[ 228   17  125 -107 -238  -64  -11  281  -49   48   98 -262  405  -97
   50  126   54  149  -32   70  -52  -44  327 -373 -167  241   95   70
  337   33  -73    2    8 -146  140   69 -108   29  -86   44  264  185
 -112 -121  -79  -49  430  -58 -469 -150]  6
[ -60 -230 -115 -384  -99 -212  326  145   51   -9  347  -69  -39  245
   92  302 -244   16  214   48   45 -170    4  -67  -44  -25  -30 -157
 -271  101   47 -351   40 -104 -233   53 -366   -5 -106  -60  -63   31
  272 -129  -30 -172  -58   67   20 -189]  27
[  18  -69   12 -251   34 -289   64  -42 -113  -82  351   10  208   75
  108   78    7  201  347   14   62   -1  -34 -327  116   51  -53   33
  -17  261  -92 -160  -85 -136  203   44 -238   22  -96  141  -16  180
  -35 -289  -84 -252  112 -114 -199 -233]  5
[-235   75 -121  311  223 -181 -357 -128  -57  216 -420  512 -184  -62
  103  -72  208   84 -133 -153   36  150   74   70  393  -60 -228   87
  195 -104  -92  -36 -111  115  -23 -371  443 -261 -134   75   78 -228
 -223   30 -190    7 -115   79   44 -245]  18
[ 217 -122    5   90  253  226 -339  -28  112  174  150  -71 -255  -84
 -111 -141   77  -88 -133 -371  259  169   93  100  469  -70  -65 -217
   89  -91  124  294   36 -180  -79 -117  491    3  263   -7  113 -410
  -41   51  336  121 -255   14  256  235]  4
[ 234 -167  272  -44  110 -214  -52  -50 -258   22  -72 -204  347 -250
   40   23    1  -85 -416  155  207  190  167 -140   51    5 -159 -320
   95  122   14  175   92 -134   41   41  176  166  153  -57   80 -314
  -70  160  507  107  -10 -137  159  -75]  21
[-239 -369  -48  173  531  -87 -233 -123   38   54 -252  191   34   93
    8  -49   72  -67 -323  -20  197   44  201  174  275   44 -414  -26
  123 -162  266  168  147  -97 -125 -206  381 -150   92  -31   27 -281
 -102    6 -112  105 -385  144  274 -289]  24
[ -11  -68   19    8  -24 -231   72   59  -45  160   30  -94   77  -74
   -7   86 -101  -35 -231  144  106   10   -2  -15    5  -33  -99  -92
  -88  192  196   23  234 -258 -145   83   85  -12   67    8   -4 -193
  101  146  276   -2 -181  108   89  -45]  19
[  24 -146  -55  -52  109 -112 -131 -116  -30   62    1 -118  190  -11
   97   10  266   55 -103   88   13  118  126   81   42  -36 -151  -18
  114   77  -79  112   87 -135   51  -18  127   18   29   91  -82 -293
 -194  -97  161  105  -82 -134   68 -102]  23
[ -85 -340  -41   63  371  117 -158   -3  168   45   49   29 -158   98
  -99   -3  -77 -134 -247 -211  302   26  115  154  329  -34 -276 -161
   -5 -161  303   97  140 -198 -210 -130  300  -58  205 -136   97 -278
   75   42  125   68 -392  162  350  -44]  29
[  10   89   38  134 -186 -112 -239  155    5   79  -77  139  256   -6
    6  -55  205  342 -123  -17  114    3   99 -426   57  264   13  141
  399   71  -12   16 -147 -200  110  -85  115   33  -51   36  256  223
 -172 -115  -87 -238  270   39 -417 -187]  12
[-123 -186  -88  -20  255 -274 -230  -67  -49   73 -234  399  -15   43
  166   47  102   18  -96  -79  162  159  220   55  275 -182 -235 -143
   27  -68 -140 -170  -50  141 -100 -165  186 -124  -98  -52  -30 -185
  -86   43 -118 -106 -171   21   23 -168]  25
[  -4 -303  -36 -207   -4  -79  457  242   97  106  185 -255 -172  154
  -78  279 -449 -239 -247  118  122 -222   36   96  -49   64  -55 -376
 -305  -44  362 -112  189 -106 -529  -20  -77   38   77 -271   15 -288
  403  108  138   62 -294  214  323 -177]  31
[  50  -86  -18 -183  101 -186 -103    0  -41   32  224   86  114   61
  117   68   56  115  274  -97   63   26  131 -205  166   38  -62   17
   42  115  -96 -106  -35  -90  134  -39  -59  -55 -137   98   27   97
  -98 -236  -96 -183   60  -69 -195 -130]  4
[ -67   21 -359 -192 -112  -66 -178  -80  167  105  165   76  -87  134
  200   82  394  178  340 -119 -128  116   79  191   89 -280   -2  153
   10   75 -384 -222  -19  -20   43  -22  -65 -121 -151  171 -188 -168
 -177 -240 -104  -53  -10 -145 -153   48]  27
[-436  104 -368  223   65 -298  -87   28   77  167 -500  353   44 -133
  165   71  224    7 -144  155 -167  120  229  238    6 -314 -225  365
  107   12 -118 -270  223  149  -55  -55  145 -421 -164   46  -19 -123
 -165  104 -584   22 -102  167 -254 -303]  26
[-103 -250 -125 -204    0 -119  158    6  117  -89  274 -321  205  174
   56  136   42  116   18  168  -52  -80   73   93 -127  -70 -139   83
    1   74   32  -39  189 -229  -53  139 -238  -22   85  152 -139  -96
  120 -154  -92   65  -83   17  -19 -166]  29
[ -76  -80  148   50   19 -245   98   71 -156   46  -92  -73  106  -67
   62  144 -223   37 -216  108  -56  -91  123  -84   18   77 -163  -27
  109  -59   86  -12   72  -64  -92 -108  -15 -154  -15  160  114  -70
  201   99  -72  131  103  155    5 -302]  17
[-217    4  -48  228   19 -191  -25  151   11  -27 -248  212  117 -130
  -55   32  -34   77 -295   10  198  133   74 -145  150 -171 -190   99
  155   21   87 -231   33  -17  -14   43   92 -130  114 -108  218   20
   -5  215 -235 -128  -41  162 -146 -255]  27
[-232   63 -248   94 -150 -228   68  108   94  207  -44  243 -322  154
   31  118  -58  164   29  -47  -30  -44 -123  100  166 -166  -24   41
  -90   21   17 -261  -33    1 -288  -83   40 -189  -66   99  -63 -164
  170  107 -193  -88 -173  209  -10 -141]  20
[ -84 -141  -70   20  152   23 -130 -102   75  -88   73 -167  139   10
   35    4  206   92  -52  -45  -13   95  131  105  113 -109 -215  139
  218  -74  -94   45   63 -113  130  -50   40  -91  107  155    7 -185
 -112 -138  -97  167  -19  -67   31 -155]  30
[ 233 -111  305 -236  -50  -51   22   17 -159  -50  501 -283  324   29
   -7  141  -89  106  183  -57  158  -90  -37 -495   19  392  -53  -59
   79  218  108   22  -32 -461  278  -24 -193  189  -79   59  218  222
  -95 -327  486 -139  247 -166   -6 -145]  17
[ 373   95  256 -190 -460 -194   58  232 -189  -25  261 -207  310 -100
   24  182  -24  241    1  -14  152  126   37 -512  -46   25  171 -211
  158  191 -250 -233 -221 -132  159  170 -246  266  -13  -14  207  102
  -34   50  415 -209  416 -216 -292    9]  21
[ 243   43   39  -96 -335  -74   57  324   16  162   82 -101   53 -148
  -41  178  -99  -45 -200  -44  216  113  122 -198  -13 -119  128 -248
  -35  131   -3 -217   59 -139 -148  174    2  121   51 -240  200  -96
   50  241  383 -152   63    7 -126  149]  24
[ 303  -38  215 -135 -141  -30   53   95 -113  136  274 -285  -67 -151
  -29  141 -236 -104 -135 -113  145   36    3 -104  120  -22   34 -340
  -94   80   54   34   64 -234 -111   14   45   98  109    5  122 -253
  202  149  624   88   28  -17  213  156]  18
[ -68  -23 -113  131  186  -37 -198   29   45  180 -147  185 -116  -65
   25  -44   76  -13  -80 -136   55   52  164   23  277    7 -112   23
  133  -69   59   61   28    0  -74 -187  328 -187   -8    7  118 -166
  -87  -15 -184   19  -93  104  -35 -133]  5
[  -2 -119   23   96  253  120 -278  -72   45  194  -45  -65 -137  -95
   36  -43   10 -113 -199 -173   -7  -45  211  163  239  113 -184  -24
  153 -177  136  315  169 -194 -107 -296  382 -209   58  145  117 -276
   58  -47  115  270  -74  146  199  -10]  12
[ 137  166  -19 -133 -300 -270   93  205  -64   55  197  -22  145 -136
   51  117  -33  160  152   12   48  106   37 -320   25 -156  139    4
   11  269 -172 -275  -30  -50   97  200 -183    2  -43   42   87  120
   29   33  -35 -251  208  -44 -402  -13]  4
[ 205  319   60  137 -428   56 -232  262   -2  237  -78 -122  171 -254
   44  119  209  135  -66 -118 -142   91  269 -225  -81   73  143  213
  407  -21 -243  -74    2 -137  191  -45   91 -105 -168  104  337   59
 -260   17  104   55  476  -66 -440   56]  17
[ -77 -191   92  -26  273  -45  106   32   -9  -18   84  -73  -64  -52
  -13  199 -307 -245 -104 -120   93  -16  165   60  185  -66 -268 -100
  -65 -148  136 -140  158  -35  -70 -163   15 -180   -8  -79  151 -144
  131   12  -16  143 -138  104  246 -211]  32
[ 234  -81  -43 -266   81   56 -199 -130  -22   89  291 -185  -59   16
  185   41  210   47  311 -208 -141   52  203   76  195  -12   14  -85
  105  -60 -318  120  -83  -14  105 -178   52  -56  -88  255  -67 -253
 -103 -309   86  167  154 -217    4   43]  5
[-151  104 -198   67  -56 -182  -90   90   38  256 -228  225  -46  -77
  125   30   94   41  -80   57  -85  -45  154  -13   50   50  -27  112
   89   45  -10  -48   80  -11 -152 -175  191 -224 -162   23   70  -47
  -23  -37 -250  -57   41  159 -221 -180]  10
[-107 -262 -368 -286   37 -214   66 -100  106  141  -61  -21  -83  262
  262  115  260   60   -4  206 -187  -43  181  398  -61 -143  -66 -162
  -94  -55 -236  -23   30  155 -370 -124    7  -53 -101   73 -379 -488
   49 -155 -184  132 -205  -51   89 -174]  29
[ -72  166 -143  -52 -370  -92  320  249   25   46   65 -117 -101 -106
    8  244 -158   28   39   13 -120  -26  -37  -61  -43 -186   78   62
  -45   52  -96 -392  -13   38 -111   56 -225 -134  -18  -16  152  -50
  171  103 -153   15  203   68 -132 -186]  26
[-174  -90   14 -174  -92 -357  305  241  -65  -90   71  129  199   44
   67  307 -314   31   61  105  104  -94   96 -321  -60  -19 -119   13
  -92  106   50 -515   26  -14  -41   65 -378 -100 -165 -141  175  309
  165   -9 -285 -289  124  127 -239 -394]  29
[ -17 -383  -31   77  539   89 -151 -147   96   86  153   10 -363  136
 -137 -161 -125 -101 -199 -247  328   17  -64  209  556   -1 -249 -325
  -94 -115  402  361   50 -175 -303 -191  480  -12  360    2  -46 -501
  198   37  185  129 -571  173  558  -17]  4
[ -16 -432 -112 -179  248 -319  -95  -17  160   15  422  173 -143  427
  -57  -84 -101  254   34  -92  481   33 -135  -22  388 -196 -110 -336
 -255  201  268   31   30 -274 -329  211   62  156  280   60 -316 -154
  342   52  120 -398 -642  193  115  151]  3
[  28   16   -7 -121  -21  -37   28   39   33   23  409 -132   23  -39
  -24   57  -87   54  238 -122   73  -37  -70 -202  143   34  -28  101
  -42  216  104  -58  102 -329  129   49  -98  -62   25  115  111  121
   67 -184   99 -120   44   30  -74  -29]  7
[-295 -140  100   68  290 -246   63   34  -37   -2  211  365   20   91
 -136   19 -372   21   38  -80  449 -168 -260 -486  324  326 -284   46
 -168  293  595 -146   85 -460    9 -112   28  -53  -18 -164  269  405
  126 -150   50 -469 -251  298   99 -364]  12
[ -23  140  -97   26 -275 -175  -53  200   28   13  -87  134  147 -122
   49  102  125  170  -63  -28   87  177  119 -206   36 -229   19   84
  166   88 -229 -356  -71   27   69  103  -74  -44  -29  -71  167   71
  -95  103 -129 -204  191  -19 -365  -81]  28
[-218 -229 -195  140  185 -167  -47    5  123  182 -135  181 -198  191
  -38  -12    4   49 -284   32  178   -4  -33  207  219  -77 -193 -116
  -70  -17  272   52  104 -114 -377  -70  298  -69  134  -32 -111 -368
  109  147  -14  -12 -480  227  242 -133]  22
[ 164  141  236  147 -161  -12  127  225 -150   66  -11 -216  181 -408
 -160  115 -207 -157 -335   -7  207  131    6 -325   47   33  -32  -84
   87  158  189  -86  110 -224  109   89   99   56  141 -213  426  -57
  -64  241  418   25  154   -7   33  -91]  22
[ 188  -87   15 -114   49  113 -196  -78    6    1   76 -337  187 -180
  116   55  259  -65  -81  -76  -79  178  320  143   29 -145 -105  -16
  228  -94 -282  111  105  -66  162  -44   85  -39   57  113   45 -317
 -181 -101  194  298  149 -216   22   51]  29
[-115  109   25  247  -10 -226 -200  -50 -119  -12 -180  261  -38  -83
   37  -35  100  272 -100 -144   72  209  -39 -110  343 -214 -146   63
  249  -44 -211 -154 -230   96  106 -123  141 -127   57  199   98 -123
  -48  138 -135  -23   78    7  -73 -198]  20
[-156  186  -92  171 -127  -77 -200   84    3   10 -147  154  234  -47
   94   99  312  272  159  -89 -157   95  188 -203   33   24  -98  454
  432  -50 -272 -269 -121    7  348 -114  -46 -223 -241  160  244  202
 -405 -198 -421  -48  368  -93 -441 -341]  23
[ 237  311  179  191 -176  223 -261  108  -73  164   21 -139 -158 -414
  -19  109  -23 -101  -17 -434  -72  202  175  -61  270 -153   14   75
  276 -171 -244  -83  -28  -54  240 -181  202 -218  -24  139  413 -155
 -125  133  289  277  370  -73  -18  153]  19
[  93 -174  188  -59  156 -213  143   84 -169  -70  114  -59  137  -60
  -52   43 -250   13 -127   20  234   18   30 -312  209   92 -108 -242
   24   75  171   -2  -69  -46  -23    1   19   76  141  -64  156  -43
  125   41   18  -93  -13   27   37 -274]  3
[ -16 -114 -193 -119  -57 -133 -127  -22  130  197  191  -99   75  195
  106   80  257  155   99   65  -58  -15   81  135  -54  -17  -45   97
    7  144  -28   37  187 -292  -60   59   17  -32  -95  186 -194 -174
 -109 -165  130  -18 -164  -21  -70   47]  20
[  25   -3  -71  -19   68  -71 -174 -178  -33  200   46  -56 -136  -74
  120  -13  150    1  -23  -58  -77   65   16  195  185  -85  -93  -51
    4   50 -102  165   90 -135  -52 -172  230 -111    5  225 -108 -385
   -3  -58  259  194  -94  -29  193   42]  16
[ -46  -18  -11  -31 -106 -338   61   41 -108   25  -51  -24  170  -65
  106  120    6  124 -118  151  -16   94   79  -34  -12 -200  -91  -15
   37  114 -133 -163   57  -15  -24   99  -90  -64    5  133  -48 -131
   69  128  -27  -10   31    9 -119 -149]  22
[  53  -74 -315 -306 -150 -195  114  146  158  282  205 -157 -115  134
  185  198   35   -6  206  100 -226  -91  234  265 -122 -183  119  -32
 -182   87 -115  -86  252  -30 -303  106  -98 -165 -154  157 -266 -242
  164  -64 -165   30 -122   77 -198  103]  3
[  97  101   14 -125 -348 -328   60   69 -140   82   57 -114  268  -36
  150  129  142  265    7  204 -106   39   39 -211 -145    1   77    9
  124  217 -249 -120  -56  -87   56   80 -168   58 -115  175  -41  -32
  -41  -41  100  -79  262 -119 -291 -130]  18
[ 329  109  199   -1 -239  206 -102  183  -16   16  308 -297   78 -216
 -127   98   -5   14  -16 -299  187  166   37 -298  154   -9   67  -68
  188   43  -59  -82  -60 -272  227   67   17  121  127  -59  371  -25
 -135   30  501   13  264 -157  -30  144]  23
[ -79  256  -22  332  152 -100 -543 -203 -101  102 -255  398   -6 -309
   88 -122  379  110    8 -307   84  411   72  -38  457 -294 -215  238
  305   31 -335  -98  -94   24  395 -195  383 -230  -68  167  162 -137
 -443   25   37   -7   57 -136  -90  -12]  20
[-179 -194 -353 -328  -97 -243  143  -64  156   -8  265 -175  129  296
  208  156  240  221  249  228 -206  -82   48  217 -183 -174  -64  152
  -90  159 -186 -153  148 -123  -98  131 -319  -69  -82  241 -358 -133
   59 -275 -238  -16  -96  -48 -135 -150]  28
